[-73.3   1.6 -58.4 -62.7  -9.9 -74.9  19.3 -48.1 -33.1  39.3  23.5]  K_539
[ 31.1  41.6  91.5  17.5  29.5  42.5  35.5  24.4  19.4 -26.9  14.4]  K_220
[ 31.1  41.6  91.5  17.6 -11.3 -92.8 -68.0 -90.2 -68.5  59.5  50.0]  K_929
after: [19.4] : [-26.9]
shift -1: [42.5] : [42.4]
tail: [31.1 41.6 91.5 17.5] : [ 29.5  42.5  35.5  24.4  19.4 -26.9  14.4]
diff K_220: [ 31.1  41.6  91.5  17.5  29.5  42.4  35.5  24.4  19.4 -26.9  14.4] : 5, [42.5]
shift +1: [41.6 91.5 17.5 29.5] : [41.7 91.6 17.6 29.6]
shift -1: [35.5 24.4] : [35.4 24.3]

[-24.8   7.6   5.7   2.6  12.4  -3.8   0.5  -4.3  21.6 -14.7   5.2 -19.0
   0.9   8.0  -8.1 -16.0  -0.3  -6.9  25.0   3.0 -12.8  15.2  -0.2  13.6
  16.7 -11.4  15.0  20.7  24.1 -10.1 -10.0  18.1   7.3   1.4  11.2  16.6
 -17.5   5.2 -13.5] -> K_106
[-37.2  -2.6 -19.4   0.5 -10.8  -7.6  -5.9 -18.5  11.1  -1.1 -15.7 -31.9
   0.0   8.3  -8.1  -1.1  11.2 -30.9  12.4  15.6   7.8  -9.4  -4.1   9.3
   2.9  38.2  15.0   8.8  12.5  24.0 -11.6   7.5  28.9 -10.1   3.5  16.6
   3.0 -10.6  -0.5] -> K_531
[-34.5  -2.6  10.7   2.6  17.1   7.3   0.5  11.1  11.1 -22.9  12.4 -19.0
  11.9   8.1  -8.1 -16.0   1.6  -7.9  21.8  16.6   1.9  15.2   4.8   9.3
  19.2  -2.2  22.9  20.7  17.3  -9.5  -9.1  18.1   9.0  -8.7  -1.1  16.7
 -20.9  12.8  -5.5] -> K_64
[  2.7  -2.5  26.8  12.5 -10.8 -17.5   8.6   3.1  11.1  -9.2  12.5  -6.5
 -12.6   3.3  -8.1 -42.8 -13.3 -15.4  31.4  22.3 -17.9  17.5   5.0  18.5
  15.9 -12.2  15.0  35.3  12.5 -12.3  -9.2  29.2  -0.3  -4.5  -1.1  16.6
 -18.6  13.0 -10.5] -> K_47
[-24.8  -2.6  -6.2   2.6 -14.3  -7.6   0.5 -14.1  11.1   1.1  -2.1 -23.4
  -1.5   8.1  -8.1 -16.0  -0.3 -34.6  12.9  16.6   1.9   7.1   4.8   9.3
   9.4  12.7  15.0  20.7  11.8  10.3 -11.6  18.1  22.3 -10.1  -0.9  16.6
  -6.8  -2.4  -5.5] -> K_79
[-14.7   6.6  24.8   6.7  -6.0 -10.8   9.4   1.0  11.1 -11.4   5.2   1.8
  -4.2  -4.2  -8.1 -26.8  -7.8   7.1  42.5  16.6  -7.2  15.2   4.8  12.1
  15.9 -10.6  10.7  20.7  13.1  -6.1  -5.8  18.1  -2.6  -9.3  -1.1  16.6
 -17.5   5.2 -15.8] -> K_979
[-72.5  -1.9   2.5   2.6  15.2   1.4  -3.5  -5.4  21.6 -26.4   5.2 -33.2
  14.8   8.1  -8.1 -16.0  11.9 -21.4  47.5  16.6   1.9   8.9   0.2   9.3
  19.8  26.9  26.0  20.7  38.2   4.9 -11.6  18.1  20.5 -10.1  -1.1  38.3
 -17.5   5.2  -5.5] -> K_280
[-25.1 -15.4  -4.1   2.6  47.6  -7.6  -3.0  -5.6  11.1  -4.9   5.2 -33.3
  -1.5  10.1  -8.1 -16.0   5.7 -43.1   7.3  16.6   5.7  15.2  14.8   9.1
  15.9   3.1  37.5  20.7   6.6   4.9 -14.8  18.1  29.6 -10.1  -1.1  16.6
 -17.5   5.2  -5.5] -> K_284
[-57.9   5.5   2.0   0.9  14.6   2.4  -5.7  -5.6  26.7 -20.0   3.4 -42.4
  12.4   8.1  -6.2 -16.0   4.6 -23.9  27.8  14.2  -6.6  -3.4 -15.5  17.6
  15.9  29.3  15.0  20.7  40.2   4.9 -11.6  18.1  20.5  -5.0  11.9  41.4
  -9.3   5.2  -5.5] -> K_708
[ 28.9 -12.3   2.0   7.6 -35.2 -20.4   5.3  -5.6 -10.3  15.5   5.2   4.3
 -20.8   6.6  -8.1 -16.0  -4.2 -23.9  -1.6  16.8   1.9  15.2  22.2   3.2
   9.0 -10.3  15.0  19.9 -24.4   4.9 -11.6  18.1  17.9 -10.1  -8.8 -14.5
 -17.5   3.0  -5.5] -> K_429
[ 13.5 -14.2 -10.2   2.6 -37.1 -15.6   0.5 -16.0  -2.9  23.1   0.6 -17.2
 -15.1   8.1  -8.1 -16.0  -0.3 -35.2 -14.6  16.6   3.9  15.2  14.0   3.4
   2.2  -2.2  15.0  20.7 -21.2  11.4 -11.6  11.7  20.5 -10.1  -1.1 -10.8
  -6.5  -8.0  -4.6] -> K_803
[ 14.6 -23.0   2.0   2.6 -30.7  -9.0   0.5  -5.6   0.5  10.3  16.3 -19.0
 -10.6   8.1  -8.3 -21.7  -1.3 -39.1 -13.0  16.6   1.9  30.1  36.1   6.8
  15.9 -27.8  33.4  30.0 -23.4  -0.3 -11.6  18.1  20.5 -10.1  -1.7 -11.3
 -18.7   5.2  -5.5] -> K_535
diff K_429: [ 28.9 -12.3   2.0   7.6 -35.2 -20.4   5.3  -5.6 -10.3  15.5   5.2   4.3
 -20.9   6.6  -8.1 -16.0  -4.2 -23.9  -1.6  16.8   1.9  15.2  22.2   3.2
   9.0 -10.3  15.0  19.9 -24.4   4.9 -11.6  18.1  17.9 -10.1  -8.8 -14.5
 -17.5   3.0  -5.5] : 12, [-20.8]
after: [47.5] : [16.6]
shift -1: [ -8.8 -14.5] : [ -8.9 -14.6]
shift +1: [ 8.1 -8.1] : [ 8.2 -8.0]

[ 37.3   9.9  -2.7   6.1  23.6   3.7  -0.1  19.3  27.0  19.3 -56.1  -6.9
 -43.5 -30.0   7.2] : K_879
[-38.7 -40.4 -18.6 -61.0 -45.7 -15.2 -50.8 -58.0 -29.4 -50.6  42.5  14.9
  30.9  30.2 -25.7] : K_147
[ 13.2 -13.5 -18.3  13.5 -28.7 -19.6 -21.9 -19.3 -29.2 -29.3  35.4  51.3
  16.8 -33.7 -18.8] : K_145
[-45.1 -43.6  15.2 -23.9   3.3  -8.5  -9.4 -55.1 -65.2 -11.3  30.4   0.2
  41.4  76.9  -3.3] : K_613
[ -5.8 -15.9  -9.0 -29.5 -36.4  -2.5 -34.4 -36.0 -29.2 -29.2  14.5 -11.5
   2.1   6.2 -18.2] : K_981
[-59.4 -25.8  -7.2 -32.9 -34.7 -21.7 -43.7 -42.0 -27.7 -24.3   1.7  -1.8
  13.6 -14.4 -26.2] : K_825
[ 28.0  17.4   8.8  35.7  32.8   3.4  28.6  36.5  23.9  14.2  -2.5  16.1
 -14.5 -19.4  17.2] : K_875
after: [13.6] : [-14.4]
diff K_145: [ 13.2 -13.5 -18.3  13.5 -28.7 -19.5 -21.9 -19.3 -29.2 -29.3  35.4  51.3
  16.8 -33.7 -18.8] : 5, [-19.6]
tail: [-29.2 -29.3] : [ 35.4  51.3  16.8 -33.7 -18.8]
key -> tag
[7.2] -> K_315
[9.9] -> K_333
[-15.9] -> K_311
key K_879 1:  : K_333
diff K_825: [-59.4 -25.8  -7.2 -32.9 -34.7 -21.7 -43.7 -42.0 -27.7 -24.3   1.7  -1.8
  13.6 -14.4 -26.1] : 14, [-26.2]
tail: [-34.4 -36.0 -29.2 -29.2  14.5] : [-11.5   2.1   6.2 -18.2]
shift -1: [-24.3] : [-24.4]

